Below is a small trained network, with its code and all its weights. Each question gives an input and a class and asks what happens when units are switched off, that is, made to give their printed mean instead of their output.

import numpy as np


def w(rows, s, z=0):
    codes = np.array(rows[::2]) - 128.0
    scale = np.full(codes.shape[1], s)
    scale[-1] = z or s
    return codes * scale


def f(y):
    return np.maximum(y, 0)


def log_softmax(a):
    a = a - a.max(-1, keepdims=True)
    return a - np.log(np.exp(a).sum(-1, keepdims=True))


def net(x, mask):
    res = np.array(x, float).reshape(1, 8) / 4 @ E
    y = f(res @ A[0][:, :-1].T + A[0][:, -1])
    res = res + np.where(mask, y, B[0][:, -1]) @ B[0][:, :-1]
    return log_softmax(res[-1] @ U[:, :-1].T + U[:, -1])


A, B = {}, {}
E = w([
[102,154,120,123,168,31,53,169,198,210,137,187],'x0',
[32,106,112,156,119,125,60,184,56,88,13,127],'x1',
[110,239,160,79,156,223,130,119,203,80,61,196],'x2',
[131,130,127,127,129,128,129,129,128,132,129,127],'x3',
[92,126,79,118,24,53,184,2,144,132,70,194],'x4',
[190,80,182,55,83,185,64,106,69,234,84,174],'x5',
[54,145,98,97,5,188,170,220,185,209,145,71],'x6',
[46,76,60,177,158,228,53,45,139,142,218,175],'x7',
],0.0073)
A[0] = w([
[211,78,177,51,70,180,60,106,74,231,80,185,47],'N1',
[178,147,182,92,111,77,181,161,131,126,68,128,33],'N2',
[157,107,149,136,81,222,202,98,65,69,121,69,66],'N3',
[69,141,88,123,24,181,150,194,174,214,145,61,23],'N4',
[185,158,171,92,109,79,169,165,98,137,73,110,71],'N5',
[25,121,98,149,128,121,80,178,67,83,41,109,82],'N6',
[193,121,153,163,220,95,88,46,84,76,114,165,54],'N7',
[220,158,126,100,140,127,210,73,207,161,255,113,69],'N8',
[190,106,151,160,206,75,92,74,86,78,108,164,55],'N9',
[105,203,164,86,164,210,119,123,190,79,74,191,79],'N10',
[137,15,100,174,115,52,106,142,63,160,186,59,66],'N11',
[173,166,167,95,121,44,171,172,104,113,66,105,47],'N12',
[111,190,145,100,140,185,110,122,167,90,98,165,67],'N13',
[160,129,131,149,161,108,110,105,112,105,116,141,28],'N14',
[91,124,87,124,35,70,167,16,146,129,89,184,61],'N15',
[105,152,131,116,163,48,57,169,193,206,129,199,123],'N16',
[78,100,73,151,145,187,80,65,119,145,169,173,46],'N17',
[111,125,85,126,67,86,168,48,145,147,94,176,28],'N18',
[65,86,80,147,151,202,88,66,123,143,179,181,30],'N19',
[79,175,56,194,153,64,184,151,183,31,159,85,57],'N20',
[102,157,118,132,152,46,70,160,185,201,141,160,80],'N21',
[130,169,142,120,142,160,135,126,155,117,99,155,32],'N22',
[168,138,141,108,119,96,154,158,130,129,88,120,28],'N23',
[158,128,176,147,210,203,74,214,127,137,185,72,1],'N24',
],0.0082,0.0067)
B[0] = w([
[24,144,225,179,240,152,146,55,109,179,139,102,254],'N1',
[113,134,108,183,112,131,74,148,189,103,165,82,198],'N2',
[170,56,52,98,146,189,165,49,79,38,92,109,207],'N3',
[52,98,151,19,96,142,204,178,190,101,155,218,240],'N4',
[100,129,93,180,111,125,77,121,207,105,189,78,210],'N5',
[209,54,210,160,85,126,46,122,142,162,38,234,221],'N6',
[56,104,136,35,70,144,193,191,193,121,150,183,243],'N7',
[172,48,204,186,83,120,23,139,124,151,2,230,243],'N8',
[70,117,139,52,84,160,185,168,174,141,144,181,230],'N9',
[181,191,62,148,50,43,190,101,76,231,147,122,230],'N10',
[196,244,56,144,52,63,197,100,92,227,133,138,233],'N11',
[95,121,104,189,94,145,79,133,206,105,198,71,215],'N12',
[159,147,96,143,91,76,164,112,97,190,152,132,188],'N13',
[97,107,140,102,102,156,149,146,154,129,125,152,152],'N14',
[180,196,137,78,232,88,83,252,57,94,122,99,242],'N15',
[175,66,63,111,136,212,180,44,61,37,102,95,246],'N16',
[125,140,111,194,79,100,78,147,217,79,178,43,208],'N17',
[150,172,139,82,198,104,89,231,73,107,134,113,200],'N18',
[119,136,104,204,87,108,71,148,233,86,181,50,213],'N19',
[30,137,228,162,230,180,144,32,88,216,144,114,253],'N20',
[167,70,88,103,120,191,164,68,101,54,102,100,213],'N21',
[151,136,93,125,103,95,153,143,108,157,142,121,150],'N22',
[120,126,116,167,113,118,94,133,155,123,161,105,159],'N23',
[160,201,116,72,216,63,83,243,56,84,116,100,216],'N24',
],0.0074,0.0093)
U = w([
[113,135,103,202,93,124,62,149,221,79,187,49,35],'0',
[49,105,142,10,87,149,214,192,180,118,151,203,30],'1',
[181,179,129,77,239,101,80,254,48,92,122,103,124],'2',
[201,185,72,152,60,84,197,88,77,246,140,128,89],'3',
[35,129,203,167,240,160,141,42,99,191,134,110,237],'4',
[198,58,183,175,82,132,31,137,130,145,18,224,156],'5',
[187,64,66,98,138,196,184,43,72,2,101,87,255],'6',
],0.0084,0.0021)

Each question gives the input, the list of numbers given to net, and the class t.
The units are the neurons (one row each of A and B). Each row of codes is followed by its name. A weight is (code - 128) times the scale printed after its matrix; where a second scale follows, it is the last column's (A, B and U).
mask holds one flag per neuron, in row order. A switched-off neuron (its flag False) gives its mean, the last column of its row in B, instead of its output. The means were averaged over made-up inputs and are rounded, as every weight is.
A unit's drop is (log p(t) with every unit on - log p(t) with that unit switched off) / (log p(t) with every unit on - log p(t) with every unit switched off).
The circuit of an input: a set's keep is (log p(t) with only the set's units on - log p(t) with every unit switched off) / (log p(t) with every unit on - log p(t) with every unit switched off). Starting from the 12 units with the biggest drops (on a tie, the unit counted first), units are removed one at a time, each time the one whose removal leaves the highest keep (on an exact tie, the one counted first), for as long as the keep stays at least 0.8.
circuit, biggest first: the units of the circuit, biggest drop first
unit that matters most: the unit with the biggest drop
top k neurons: the k neurons with the biggest drops, biggest first
drop when u is switched off: that unit's drop, to one decimal
input [7,-4,-3,6,2,-4,5,-8], class 0: circuit, biggest first	N12
input [7,6,-1,4,0,8,3,7], class 4: top 2 neurons	N1, N12
input [8,7,4,-2,3,-6,4,3], class 6: top 2 neurons	N16, N21
input [8,0,4,-3,5,3,-7,7], class 6: top 3 neurons	N16, N21, N4
input [-4,-4,7,-8,4,6,-8,2], class 1: top 2 neurons	N7, N9
input [-2,-1,1,-8,3,-6,6,-6], class 0: top 3 neurons	N12, N7, N1
input [-5,-6,-6,2,-1,-1,-2,-1], class 3: top 3 neurons	N11, N6, N16
input [8,1,-4,1,-3,3,-7,-1], class 6: top 2 neurons	N16, N21
input [-8,7,6,1,-3,4,0,-8], class 0: top 3 neurons	N5, N12, N2
input [-4,-8,-2,2,7,-3,0,0], class 5: top 2 neurons	N8, N24
input [6,-8,5,1,-3,-7,1,-5], class 5: top 2 neurons	N8, N1
input [-7,6,1,2,5,2,-5,-7], class 0: top 2 neurons	N12, N5
input [5,5,-1,-5,-5,-1,-6,-3], class 1: drop when N8 is switched off	0.2
input [5,7,-1,0,-2,8,6,-3], class 4: unit that matters most	N1
input [-5,0,8,-4,4,0,-2,-6], class 3: drop when N13 is switched off	0.1
input [-2,1,3,4,7,-5,-8,0], class 1: drop when N9 is switched off	0.3
